Below is a small trained network, with its code and all its weights. Each question gives an input and a target symbol and asks what happens when units are switched off, that is, made to give their printed mean instead of their output.

import numpy as np


def w(rows, s, z=0):
    codes = np.array(rows[::2]) - 128.0
    scale = np.full(codes.shape[1], s)
    scale[-1] = z or s
    return codes * scale


def f(y):
    return y / 2 * (1 + np.tanh(0.7978845608 * (y + 0.044715 * y**3)))


def softmax(a):
    e = np.exp(a - a.max(-1, keepdims=True))
    return e / e.sum(-1, keepdims=True)


def log_softmax(a):
    a = a - a.max(-1, keepdims=True)
    return a - np.log(np.exp(a).sum(-1, keepdims=True))


def net(x, mask):
    ids = ['αβεζηλξπτφ'.index(c) for c in x.split()]
    T = len(ids)
    res = E[ids] + P[:T]
    u = 0
    for l in range(2):
        r = res
        for j in range(3):
            rows = slice(3 * j, 3 * j + 3)
            q, k, v = (r @ M[l][rows].T for M in (Q, K, V))
            z = softmax(np.where(np.tri(T) > 0, q @ k.T / 3**0.5, -1e9)) @ v
            o = O[l][rows]
            res = res + np.where(mask[u + j], z, o[:, -1]) @ o[:, :-1]
        u += 3
        y = f(res @ A[l][:, :-1].T + A[l][:, -1])
        res = res + np.where(mask[u : u + 4], y, B[l][:, -1]) @ B[l][:, :-1]
        u += 4
    return log_softmax(res[-1] @ U[:, :-1].T + U[:, -1])


Q, K, V, O, A, B = {}, {}, {}, {}, {}, {}
E = w([
[118,168,69,100,150,202,157],'α',
[177,164,75,210,133,166,177],'β',
[100,181,70,146,63,132,104],'ε',
[164,59,174,99,101,97,204],'ζ',
[126,86,166,73,50,89,77],'η',
[167,56,77,144,62,145,53],'λ',
[215,59,167,126,245,215,178],'ξ',
[1,79,114,4,148,145,152],'π',
[143,170,214,131,195,103,40],'τ',
[73,168,180,133,216,15,251],'φ',
],0.0079)
P = w([
[73,108,164,191,88,202,167],'0',
[231,166,107,48,68,167,165],'1',
[120,108,87,120,142,22,91],'2',
[50,121,221,171,170,165,136],'3',
[254,167,92,25,181,132,118],'4',
[116,107,98,126,147,33,103],'5',
],0.0099)
Q[0] = w([
[251,148,83,68,87,121,95],'L0H1',
[131,148,148,79,98,171,141],'L0H1',
[110,93,83,156,81,95,143],'L0H1',
[217,116,159,48,116,169,208],'L0H2',
[167,91,149,142,126,171,110],'L0H2',
[144,113,115,78,89,163,92],'L0H2',
[198,174,138,132,142,172,126],'L0H3',
[150,116,115,130,108,164,159],'L0H3',
[108,146,114,117,179,87,137],'L0H3',
],0.013)
K[0] = w([
[139,152,158,66,208,3,24],'L0H1',
[82,213,213,148,159,116,96],'L0H1',
[123,32,86,160,49,94,115],'L0H1',
[181,47,196,50,237,110,120],'L0H2',
[209,115,127,71,155,211,131],'L0H2',
[131,45,151,50,110,183,9],'L0H2',
[156,191,134,196,216,191,119],'L0H3',
[104,133,88,197,129,179,127],'L0H3',
[152,120,52,63,165,83,107],'L0H3',
],0.0074)
V[0] = w([
[164,116,41,100,84,183,200],'L0H1',
[140,175,82,166,122,185,152],'L0H1',
[134,76,89,76,107,74,79],'L0H1',
[171,146,115,104,114,58,78],'L0H2',
[116,127,112,125,144,179,171],'L0H2',
[84,79,254,155,112,147,126],'L0H2',
[63,101,160,191,154,208,92],'L0H3',
[206,185,96,89,130,139,158],'L0H3',
[99,93,43,104,82,122,139],'L0H3',
],0.0071)
O[0] = w([
[124,90,23,172,235,115,179,227],'L0H1',
[112,152,94,203,188,162,118,178],'L0H1',
[162,106,85,65,73,62,121,40],'L0H1',
[115,141,70,154,95,107,195,7],'L0H2',
[151,150,148,100,156,167,74,226],'L0H2',
[114,1,176,82,162,138,108,194],'L0H2',
[134,118,99,188,197,224,93,166],'L0H3',
[146,129,121,5,98,99,150,170],'L0H3',
[79,77,111,130,69,131,161,81],'L0H3',
],0.0066,0.0014)
A[0] = w([
[172,246,195,139,132,211,121,167],'L0N1',
[1,63,121,140,85,112,152,254],'L0N2',
[116,237,31,236,109,50,158,114],'L0N3',
[73,90,197,87,134,79,213,125],'L0N4',
],0.0066,0.0028)
B[0] = w([
[139,125,181,113,56,208,132,252],'L0N1',
[64,163,220,127,148,181,85,205],'L0N2',
[134,254,138,194,99,106,101,165],'L0N3',
[116,212,237,177,158,103,167,165],'L0N4',
],0.0075,0.004)
Q[1] = w([
[94,121,144,170,157,20,27],'L1H1',
[163,133,91,47,132,140,2],'L1H1',
[164,183,93,38,38,194,84],'L1H1',
[1,103,120,150,187,128,155],'L1H2',
[72,143,180,170,162,73,101],'L1H2',
[174,102,117,100,115,203,149],'L1H2',
[216,182,86,64,138,146,100],'L1H3',
[170,180,158,134,105,162,76],'L1H3',
[114,97,34,130,117,88,164],'L1H3',
],0.0078)
K[1] = w([
[107,174,119,75,63,141,7],'L1H1',
[179,139,170,21,153,27,127],'L1H1',
[158,154,143,138,183,31,208],'L1H1',
[151,39,139,207,79,198,122],'L1H2',
[181,93,137,182,55,131,138],'L1H2',
[97,158,118,68,212,158,150],'L1H2',
[103,90,100,124,98,101,2],'L1H3',
[134,159,52,89,116,76,81],'L1H3',
[111,80,143,232,95,204,84],'L1H3',
],0.0069)
V[1] = w([
[190,107,69,62,23,123,132],'L1H1',
[187,103,98,62,244,66,62],'L1H1',
[97,77,203,169,161,106,88],'L1H1',
[253,81,55,119,105,145,128],'L1H2',
[194,207,132,141,136,85,202],'L1H2',
[160,138,81,55,66,132,114],'L1H2',
[40,114,237,195,139,142,131],'L1H3',
[112,140,96,109,171,45,88],'L1H3',
[161,184,116,149,133,160,215],'L1H3',
],0.0054)
O[1] = w([
[149,135,42,120,90,190,48,11],'L1H1',
[174,139,167,119,228,108,2,51],'L1H1',
[148,67,174,166,141,69,168,203],'L1H1',
[220,83,129,176,97,215,115,67],'L1H2',
[147,77,139,178,82,42,164,70],'L1H2',
[201,145,93,145,89,133,78,60],'L1H2',
[88,86,59,66,130,112,66,254],'L1H3',
[131,173,104,227,90,172,112,37],'L1H3',
[112,119,198,73,158,184,128,140],'L1H3',
],0.0057,0.0052)
A[1] = w([
[126,170,1,125,100,117,118,179],'L1N1',
[49,167,157,131,131,75,86,157],'L1N2',
[207,67,42,184,156,76,126,251],'L1N3',
[167,146,128,90,6,118,80,166],'L1N4',
],0.0084,0.0027)
B[1] = w([
[25,162,64,187,104,88,96,206],'L1N1',
[222,109,128,201,158,185,79,254],'L1N2',
[175,2,24,209,118,124,200,188],'L1N3',
[124,100,152,98,16,186,83,229],'L1N4',
],0.0076,0.0063)
U = w([
[41,92,161,141,156,184,120,207],'α',
[160,201,158,201,156,163,147,140],'β',
[90,199,139,179,92,136,94,87],'ε',
[170,70,79,85,155,115,190,101],'ζ',
[96,56,106,104,76,122,110,1],'η',
[141,99,89,213,111,114,144,79],'λ',
[254,107,97,154,215,151,63,144],'ξ',
[68,184,71,32,188,81,98,168],'π',
[177,153,181,57,70,140,88,116],'τ',
[122,147,160,57,93,28,206,142],'φ',
],0.0065,0.0036)

Each question gives the input, a string of symbols that net reads in full, and the target symbol t.
The units are the heads (3 rows each of Q, K, V and O) and the neurons (one row each of A and B). Each row of codes is followed by its name. A weight is (code - 128) times the scale printed after its matrix; where a second scale follows, it is the last column's (O, A, B and U).
mask holds one flag per unit, layer by layer, with each layer's heads first. A switched-off unit (its flag False) gives its mean, the last column of its rows in O or B, instead of its output. The means were averaged over made-up inputs and are rounded, as every weight is.
A unit's drop is (log p(t) with every unit on - log p(t) with that unit switched off) / (log p(t) with every unit on - log p(t) with every unit switched off).
The circuit of an input: a set's keep is (log p(t) with only the set's units on - log p(t) with every unit switched off) / (log p(t) with every unit on - log p(t) with every unit switched off). Starting from the 12 units with the biggest drops (on a tie, the unit counted first), units are removed one at a time, each time the one whose removal leaves the highest keep (on an exact tie, the one counted first), for as long as the keep stays at least 0.8.
circuit, biggest first: the units of the circuit, biggest drop first
unit that matters most: the unit with the biggest drop
k most important neurons: the k neurons with the biggest drops, biggest first
k most important neurons of layer l: the k neurons of layer l with the biggest drops, biggest first
which heads matter: for each layer, one digit per head in row order, 1 if its drop is at least 0.15 and else 0, layers parted by /
input τ τ ζ β ε ε, target ε: which heads matter	010 / 100
input ζ π τ λ λ φ, target β: unit that matters most	L0N4
input β η τ φ α, target φ: circuit, biggest first	[L1H1 L0N4 L0H1 L1H2]
input τ η ε α π, target π: 3 most important neurons	[L1N1 L0N1 L1N2]
input α λ η π φ ζ, target φ: which heads matter	101 / 100
input η π φ, target β: 2 most important neurons	[L1N2 L0N4]
input α β τ β π, target τ: circuit, biggest first	[L0H1 L1N4 L1H2]
input τ π β φ τ, target φ: 2 most important neurons	[L0N4 L0N1]
input β ε β ζ ζ, target ζ: 2 most important neurons	[L1N3 L0N2]
input α τ τ τ α, target τ: circuit, biggest first	[L0H1 L1N4]
input β τ ζ τ π α, target π: 3 most important neurons	[L0N1 L1N3 L1N4]
input ζ φ τ ξ β, target τ: 2 most important neurons	[L1N4 L0N1]
input λ β ξ ε α ζ, target φ: 2 most important neurons of layer 0	[L0N4 L0N2]
input λ β β λ φ, target φ: which heads matter	001 / 010
input β ξ α τ ζ, target τ: which heads matter	100 / 000
input ξ ε β ε, target β: which heads matter	110 / 001
input λ η φ β λ, target φ: unit that matters most	L1H2
input π ξ η, target τ: circuit, biggest first	[L0H1 L1N4 L1H1]
input ε λ τ λ β, target τ: circuit, biggest first	[L0H1 L1N4]
input α β η ζ τ, target τ: which heads matter	101 / 000
input η φ λ φ β, target φ: which heads matter	000 / 010
input λ ε λ τ ξ, target τ: circuit, biggest first	[L0H1 L0N1]
input α ε τ ε, target β: which heads matter	100 / 001
input η ε π α ζ, target π: 2 most important neurons of layer 1	[L1N1 L1N2]
input α τ β, target λ: 2 most important neurons	[L1N3 L0N3]
input ζ α β, target λ: which heads matter	110 / 010
input π β η, target τ: which heads matter	101 / 000
input ξ ε ξ τ ε, target τ: which heads matter	100 / 000
input η β η ε β, target η: 2 most important neurons	[L1N4 L1N3]
input ξ λ ε β π, target π: 3 most important neurons	[L0N1 L1N1 L1N2]
